Each row has a name. Each question is about the rows just above it.

Columns, left to right: F V A P
[ 3.17  4.45  0.09 -2.86] : der
[ 2.07  4.92 -0.41 -4.23] : laro
[ 1.29  6.14 -0.66 -3.87] : vure
[ 1.29  7.74 -0.66 -3.87] : Feb
[ 1.97  5.28 -0.32 -2.75] : nuku
[-2.22  8.43 -1.69 -3.94] : Petuf
[ 0.20  7.74 -0.83 -4.73] : bal
[ 0.10  8.10 -1.47 -4.22] : femu
[ 2.07  4.92 -0.41 -3.26] : por
[ 1.29  1.29  1.97 -2.22  0.20  0.10  2.07] is in which column, read top down?  F
Which column holds [ 0.09 -0.41 -0.66 -0.66 -0.32 -1.69 -0.83 -1.47] top down?  A
[ 1.29  1.29  1.97 -2.22  0.20  0.10] is in which column, read top down?  F

Columns, left to right: M Y H R D L
[ 1.58 -2.32  3.99 -0.36  0.43  2.30]  vuki
[ 5.96  1.26  8.97 -0.29  1.98 -1.80]  Tud
[ 5.96 -7.03  8.97 -0.29  1.98 -1.80]  nozu
[ 1.59 -3.51  5.23  2.96  1.51 -1.44]  daro
[ 1.48 -2.77  2.59 -0.16  0.51 -1.06]  Denu
[ 1.74 -4.18  6.26  3.75  1.93 -1.62]  Genu
[ 2.12 -4.91  3.44 -0.29  0.71 -1.22]  Bom
Which column holds this, read top down? [3.99 8.97 8.97 5.23 2.59 6.26]  H
[-1.44 -1.06] is in which column, read top down?  L

Columns, left to right: G Q T B U S Z N C
[-3.01  0.98  3.38 -2.48  3.42  2.41 -5.93 -2.20  1.82] -> mipor
[-1.01  6.68  2.94  2.48  0.98  0.26 -3.10 -3.24  5.75] -> mileb
[ 0.83 -0.58 -1.03 -0.82  2.00 -1.61  2.20  1.02 -3.53] -> Vifof
[-3.50  5.94 -0.28 -1.19  4.49  0.69 -2.06 -0.44 -3.16] -> kor
[-3.01  0.98  3.38 -2.48  3.42  2.41 -5.93 -2.20  6.11] -> Gifog
[-3.30 -0.89  1.78 -5.99  6.86 -0.75 -3.72 -0.22 -2.20] -> dafol
[ 2.01 -7.84 -1.54 -2.55 -0.44 -1.60  2.99  2.35 -3.68] -> ker
[-1.11 -4.04  0.52 -5.52  3.84  0.10 -1.55  1.60 -2.24] -> Sarot
[-4.32 -7.16  2.03 -6.89  2.32 -0.52 -5.42 -0.62 -1.29] -> dokid
[ 0.62 -0.38 -1.70  1.85 -4.02 -1.52  2.23  0.57 -3.62] -> gak
[-0.35 -5.78 -0.42 -1.52 -2.06  0.41 -0.43  0.54 -0.22] -> fetig
Which column holds this, read top down? [-3.68 -2.24]  C
[ 1.60 -0.62] is in which column, read top down?  N
Which column holds this, read top down? [ 0.83 -3.50 -3.01]  G
Which column holds [-0.58  5.94  0.98 -0.89 -7.84 -4.04 -7.16] top down?  Q
[ 2.01 -1.11 -4.32] is in which column, read top down?  G
Which column holds this, read top down? [-0.82 -1.19 -2.48 -5.99 -2.55]  B
Which column holds this, read top down? [-2.55 -5.52]  B

Columns, left to right: E W X K
[ 4.56 -0.89  0.93  1.04] = kideg
[ 2.41 -2.06 -1.63  0.59] = Sosap
[ 6.59  6.30 -0.10  5.55] = neku
[-5.27 -4.97  2.13  1.94] = Zul
[-4.79  6.58  1.57  1.72] = tebu
[-2.59 -5.95  3.67  4.82] = fite
[ 7.38  5.73 -3.35  2.83] = loni
[6.71 3.42 0.46 6.10] = Pid
[ 6.27 -7.53  5.54  1.56] = gufa
[-4.66 -0.98 -4.79 -2.96] = Mitiz
[ 7.35  4.01 -0.24 -6.24] = Veluv
[ 1.65 -1.52  6.04  0.54] = kotim
Which column holds this, read top down? [-1.63 -0.10  2.13  1.57  3.67 -3.35  0.46  5.54]  X
Which column holds [ 0.59  5.55  1.94  1.72  4.82  2.83  6.10  1.56 -2.96 -6.24  0.54] top down?  K
Which column holds this, read top down? [-0.10  2.13  1.57  3.67 -3.35  0.46  5.54 -4.79 -0.24  6.04]  X
Which column holds this, read top down? [ 1.57  3.67 -3.35  0.46  5.54]  X
[ 4.01 -1.52] is in which column, read top down?  W
Which column holds [-5.27 -4.79 -2.59  7.38  6.71  6.27 -4.66] top down?  E

Columns, left to right: sapab geru Nus Surus zupo keber bipiz kop peziz nemi
[ 6.08  1.25  1.70  2.48  4.59 -5.47  2.96 -4.85 -6.37  5.53] -> Keme
[-4.45 -3.10  2.47 -2.17 -4.87  0.04  0.70  1.32  2.02 -3.96] -> did
[-3.66  4.42 -0.17  1.10 -0.50  2.88 -1.75  3.96  4.70 -2.00] -> Tane
[-0.13  6.02  0.01  1.14  1.77  0.67 -1.76  1.10  1.01 -0.65] -> gitek
[-3.88  4.07  3.98  2.56 -2.08 -1.72  3.13 -0.88 -3.46 -3.07] -> loz
[ 2.88  0.67 -1.72] is in which column, read top down?  keber
[ 0.70 -1.75] is in which column, read top down?  bipiz
Which column holds this, read top down? [-0.65 -3.07]  nemi
Which column holds [ 4.59 -4.87 -0.50] top down?  zupo

Columns, left to right: Zem remaf Pini Sife dipir Vit purus soso daba
[ 7.49 -3.05 -5.84 -0.49  2.20  5.39  1.81 -3.87  3.17] : Big
[ 2.82 -3.05 -5.84 -0.49  2.20  5.39  1.81 -3.87  3.17] : bunev
[ 7.49 -3.05 -5.84 -0.49  2.20  0.29 -2.80  0.53 -0.67] : tabas
[ 1.81 -2.80] is in which column, read top down?  purus
Which column holds [1.81 1.81] top down?  purus

Columns, left to right: tum kupi ses Gugiv doko zalot
[-0.66 -5.35  3.25  1.49  6.24 -1.80] : Bizit
[-0.66 -5.35  3.25  1.49 -3.29 -4.58] : sivet
[-0.66 -5.35  3.25  2.48 -3.29 -4.58] : Ruz
[ 2.37 -4.48  2.68  2.70  0.61 -1.64] : Bopi
Which row holds [-0.66 -5.35  3.25  1.49 -3.29 -4.58]?  sivet
[-5.35 -5.35 -5.35] is in which column, read top down?  kupi

Columns, left to right: sofil Bavis Tudap tada Sikoz golu
[-5.87 -5.94 -2.23 -7.04 -0.44 -0.92] : veb
[ 0.73 -0.56 -1.24 -7.04 -1.00 -0.31] : Mopet
[-3.48 -2.11 -0.73 -7.04  0.29 -0.25] : mem
[-2.23 -1.24] is in which column, read top down?  Tudap
Which column holds [-0.56 -2.11] top down?  Bavis
Which column holds this, read top down? [-5.87  0.73]  sofil
Which column holds [-0.31 -0.25] top down?  golu

Columns, left to right: mezes nizas tekop falef noraf naki doz kalis kugo
[-1.40 -6.75  1.15 -0.10 -2.66  5.82 -0.99 -1.20 -0.40]  viti
[-0.88  8.14  0.13 -0.18 -1.59 -5.17 -2.13  2.45  0.48]  vuda
[ 3.64  5.38  1.60 -1.16  0.17 -1.37  0.18 -1.66 -0.34]  vimor
[-2.08  7.14 -0.77  0.02 -1.41 -4.96 -2.70  2.05  0.72]  vazer
[ 4.29  0.34 -1.53  0.07  2.94  1.48 -1.26 -2.83  0.08]  legov
[ 4.25  0.41 -1.54  0.07  2.93  1.35 -1.22 -2.85  0.08]  naku
[-3.81  2.69 -2.12 -0.12 -1.03 -2.79 -2.99  1.14  1.13]  rig
[ 4.13 -0.02 -1.68  0.18  3.08  1.55 -1.12 -2.23  0.13]  mifun
[ 3.97  4.27  0.99 -1.02  0.86 -0.47 -0.07 -2.83 -0.33]  mupug
Which column holds this, read top down? [-1.40 -0.88  3.64 -2.08  4.29]  mezes
Which column holds this, read top down? [ 1.13  0.13 -0.33]  kugo
Which column holds this, read top down? [ 0.41  2.69 -0.02  4.27]  nizas
Which column holds [-1.03  3.08  0.86] top down?  noraf
Which column holds this, read top down? [-2.70 -1.26 -1.22 -2.99 -1.12 -0.07]  doz
[1.48 1.35] is in which column, read top down?  naki

Columns, left to right: Pufa govo leben dil bok bup Zegub
[ 0.21  0.46  0.44 -0.37  0.08  0.67  0.05] -> Pinef
[ 0.21  0.46  0.44  0.79  0.46 -1.66 -2.20] -> ruris
[-0.53 -0.22  0.03 -0.32  0.89  0.27  0.36] -> kadar
[-0.19 -0.42  0.63  2.25  1.11 -3.20  0.52] -> Buv
[-0.49  1.20  0.98 -0.80  5.29  1.49  1.10] -> bulug
[ 0.10  0.30  0.21 -0.26 -0.06  0.39  0.00] -> Vam
[-0.49  1.20  0.98 -0.80 -1.12  1.49  1.10] -> lopuf
[-0.39  0.90  0.78 -0.60 -0.79  1.15  0.79] -> Dega
[-0.40  5.41 -4.37  7.27 -1.63 -4.41  7.06] -> miki
[-3.34  2.98 -4.26  7.84  5.42 -4.57 -6.67] -> tig
[ 0.21  0.21 -0.53 -0.19 -0.49  0.10 -0.49] is in which column, read top down?  Pufa
Which column holds this, read top down? [0.36 0.52 1.10 0.00 1.10 0.79 7.06]  Zegub
[0.63 0.98 0.21] is in which column, read top down?  leben

Columns, left to right: fus dobim loka sela
[ 4.23  1.07 -3.37 -0.39] : Voded
[ 6.95 -2.38 -3.13 -1.04] : bega
[-1.11 -0.84  1.72  0.47] : zodad
[ 0.95  1.58 -1.93 -0.09] : Parir
[ 4.23  1.07 -3.37 -0.07] : Nemus
[-0.83  1.23 -0.67 -0.05] : Keni
[-2.97  2.51  0.39  0.22] : tipa
Which column holds this, read top down? [1.58 1.07]  dobim
Which column holds this, read top down? [ 1.07 -2.38 -0.84  1.58  1.07  1.23]  dobim
[-2.38 -0.84  1.58  1.07  1.23  2.51] is in which column, read top down?  dobim
[-3.13  1.72 -1.93] is in which column, read top down?  loka
Which column holds this, read top down? [ 1.07 -2.38 -0.84  1.58]  dobim
[ 1.72 -1.93 -3.37 -0.67] is in which column, read top down?  loka
Which column holds [-0.09 -0.07 -0.05  0.22] top down?  sela

Columns, left to right: bog fiz fef Bimu Suv Petuv
[-3.52  0.53 -4.69 -1.48 -1.23 -6.10] -> lor
[-2.43  3.68  0.95  4.81 -0.56  3.80] -> mulo
[-4.19 -1.06  8.73  0.59  7.99 -1.05] -> savef
[ 2.46 -3.92  1.85  1.70  1.90  3.68] -> kifim
[-2.06 -6.19 -2.88  1.34  0.11 -2.13] -> leza
[-1.24  1.35  1.41 -5.65  1.09  3.70] -> Tufod
[-2.18  2.19  0.84 -6.48 -1.17 -2.80] -> Pevur
[ 1.66  1.28  1.55 -2.00  2.92 -1.13] -> Gopi
[-3.92 -6.19  1.35  2.19] is in which column, read top down?  fiz
[-4.69  0.95] is in which column, read top down?  fef
Which column holds [-1.23 -0.56] top down?  Suv
Which column holds [-0.56  7.99] top down?  Suv
Which column holds this, read top down? [-1.23 -0.56  7.99]  Suv

Columns, left to right: pek gof mok lakot
[ 7.47 -4.06  6.96  3.63] = boku
[ 7.47 -4.06  0.02  0.83] = rami
[ 0.06 -1.18 -0.07  0.33] = tikek
[6.96 0.02] is in which column, read top down?  mok
Which column holds this, read top down? [ 0.02 -0.07]  mok
Which column holds [7.47 7.47] top down?  pek

Columns, left to right: Vavu bera Naf mukeb
[-2.28  3.99  1.58 -6.84] = vaba
[-3.58  0.07  2.32  6.50] = vin
[-3.58  0.07  2.32  4.92] = Sep
[ 0.40 -3.77  0.47 -2.70] = zapuv
[ 4.61 -8.28 -7.45  8.17] = Zol
[ 0.07  0.07 -3.77 -8.28] is in which column, read top down?  bera
Which column holds [ 2.32  2.32  0.47 -7.45] top down?  Naf
Which column holds this, read top down? [ 0.07 -3.77]  bera

Columns, left to right: nabu paz daler Ludu Doda tad ped
[-1.71  8.86  1.96  0.37 -8.18 -1.12 -4.72] = Tize
[-2.05 -0.16  6.55  2.52 -2.72  1.82  1.54] = lakad
[-0.01  7.84  1.87  1.54 -5.04 -0.30 -3.77] = lir
[-2.49 -1.12  0.61 -5.74 -3.90 -4.45 -6.30] = gelu
[-0.56  0.79  5.30  4.70 -1.29  0.38  6.51] = vokod
Which column holds [-0.01 -2.49] top down?  nabu
[-1.12  1.82 -0.30] is in which column, read top down?  tad

Columns, left to right: mavif Zaku Vep sodil
[ 0.58  7.55 -3.61 -0.57] -> tive
[ 3.88 -5.72 -2.15  4.94] -> zak
[-3.53  2.96  2.83 -4.15] -> Zele
[-2.30 -5.76  4.85 -1.51] -> taza
[-0.92  5.85 -1.25 -1.87] -> madun
[ 3.61 -1.10 -3.65  3.94] -> fiv
[ 4.45 -4.42 -3.29  5.33] -> lik
[-2.48 -4.05  4.38 -1.96] -> dod
[-2.48 -4.05  4.38  3.06] -> sim
[-2.80 -6.60  5.75 -1.91] -> tutek
[-4.80 -0.11  5.46 -5.00] -> Nomek
[-2.80 -6.60  5.75  5.59] -> Matig
Which column holds [-1.96  3.06 -1.91 -5.00] top down?  sodil
Which column holds this, read top down? [-4.42 -4.05]  Zaku
Which column holds this, read top down? [-2.80 -4.80]  mavif
[-2.15  2.83  4.85 -1.25] is in which column, read top down?  Vep
[ 4.85 -1.25 -3.65 -3.29  4.38  4.38  5.75  5.46  5.75] is in which column, read top down?  Vep
Which column holds this, read top down? [-4.05 -4.05]  Zaku

Columns, left to right: Kovar Fabu bireb fuv
[-3.83 -4.68 -3.94 -5.22] -> borag
[-7.23  1.39 -1.15  2.00] -> sosim
[-7.23 -2.68 -1.15  2.00] -> tuvev
[-2.14 -2.52 -0.33  0.25] -> Sama
[-7.23  1.39 -1.15  5.32] -> Daz
Which column holds this, read top down? [-4.68  1.39 -2.68]  Fabu
Which column holds this, read top down? [-7.23 -7.23 -2.14]  Kovar
[ 1.39 -2.68] is in which column, read top down?  Fabu
Which column holds [-3.83 -7.23 -7.23] top down?  Kovar
[-7.23 -2.14] is in which column, read top down?  Kovar
Which column holds [2.00 2.00] top down?  fuv

